Here is a tiny trained network, its code and every weight. The questions are about switching its units off for an input and a class, where a switched-off unit gives its printed mean instead of its output.

import numpy as np


def w(rows, s, z=0):
    codes = np.array(rows[::2]) - 128.0
    scale = np.full(codes.shape[1], s)
    scale[-1] = z or s
    return codes * scale


def f(y):
    return y / 2 * (1 + np.tanh(0.7978845608 * (y + 0.044715 * y**3)))


def log_softmax(a):
    a = a - a.max(-1, keepdims=True)
    return a - np.log(np.exp(a).sum(-1, keepdims=True))


def net(x, mask):
    res = np.array(x, float).reshape(1, 5) / 4 @ E
    y = f(res @ A[0][:, :-1].T + A[0][:, -1])
    res = res + np.where(mask, y, B[0][:, -1]) @ B[0][:, :-1]
    return log_softmax(res[-1] @ U[:, :-1].T + U[:, -1])


A, B = {}, {}
E = w([
[102,218,212,91],'x0',
[121,42,218,165],'x1',
[127,126,129,124],'x2',
[127,131,133,129],'x3',
[253,156,146,153],'x4',
],0.0051)
A[0] = w([
[138,48,220,123,77],'N0',
[142,192,47,86,55],'N1',
[149,45,46,127,92],'N2',
[95,187,201,102,92],'N3',
[246,141,147,125,4],'N4',
[14,112,105,109,27],'N5',
],0.013,0.0044)
B[0] = w([
[64,154,37,221,252],'N0',
[35,122,89,243,222],'N1',
[154,252,187,156,252],'N2',
[180,222,145,174,236],'N3',
[136,45,201,219,200],'N4',
[189,43,163,221,217],'N5',
],0.026,0.0025)
U = w([
[9,135,46,192,85],'0',
[194,20,214,184,102],'1',
[118,142,125,125,248],'2',
[114,136,122,126,242],'3',
[158,241,179,140,68],'4',
[108,102,76,2,111],'5',
[90,58,115,12,56],'6',
[112,54,102,36,57],'7',
],0.0076,0.015)

Each question gives the input, the list of numbers given to net, and the class t.
The units are the neurons (one row each of A and B). Each row of codes is followed by its name. A weight is (code - 128) times the scale printed after its matrix; where a second scale follows, it is the last column's (A, B and U).
mask holds one flag per neuron, in row order. A switched-off neuron (its flag False) gives its mean, the last column of its row in B, instead of its output. The means were averaged over made-up inputs and are rounded, as every weight is.
A unit's drop is (log p(t) with every unit on - log p(t) with that unit switched off) / (log p(t) with every unit on - log p(t) with every unit switched off).
The circuit of an input: a set's keep is (log p(t) with only the set's units on - log p(t) with every unit switched off) / (log p(t) with every unit on - log p(t) with every unit switched off). Starting from all 6 units, units are removed one at a time, each time the one whose removal leaves the highest keep (on an exact tie, the one counted first), for as long as the keep stays at least 0.8.
circuit, biggest first: the units of the circuit, biggest drop first
unit that matters most: the unit with the biggest drop
top k neurons: the k neurons with the biggest drops, biggest first
drop of u: that unit's drop, to one decimal
input [7,-1,4,1,-4], class 4: circuit, biggest first : (N3)
input [-6,6,1,-1,3], class 0: top 3 neurons : (N0; N3; N5)
input [6,7,-1,6,6], class 0: top 3 neurons : (N0; N2; N5)
input [-7,6,0,-3,6], class 4: top 3 neurons : (N2; N1; N5)
input [-2,-7,-5,-8,-8], class 1: top 2 neurons : (N5; N0)
input [8,5,7,-2,-6], class 4: top 2 neurons : (N3; N1)
input [1,-5,-1,2,-6], class 1: top 2 neurons : (N5; N0)
input [-6,3,4,-5,-4], class 4: top 2 neurons : (N2; N1)
input [-8,7,-3,6,0], class 4: top 2 neurons : (N2; N1)
input [2,-7,-5,-2,7], class 0: top 2 neurons : (N1; N5)
input [5,6,-7,8,-8], class 1: top 2 neurons : (N5; N1)
input [8,4,-6,-4,-3], class 4: top 2 neurons : (N3; N1)
input [7,7,-3,6,-3], class 0: top 2 neurons : (N0; N2)
input [1,4,2,6,-7], class 1: unit that matters most : N5
input [3,-6,-2,5,2], class 0: drop of N2 : 0.2
input [7,-3,5,3,1], class 4: drop of N3 : 1.4
input [3,1,6,1,7], class 1: drop of N4 : 0.9
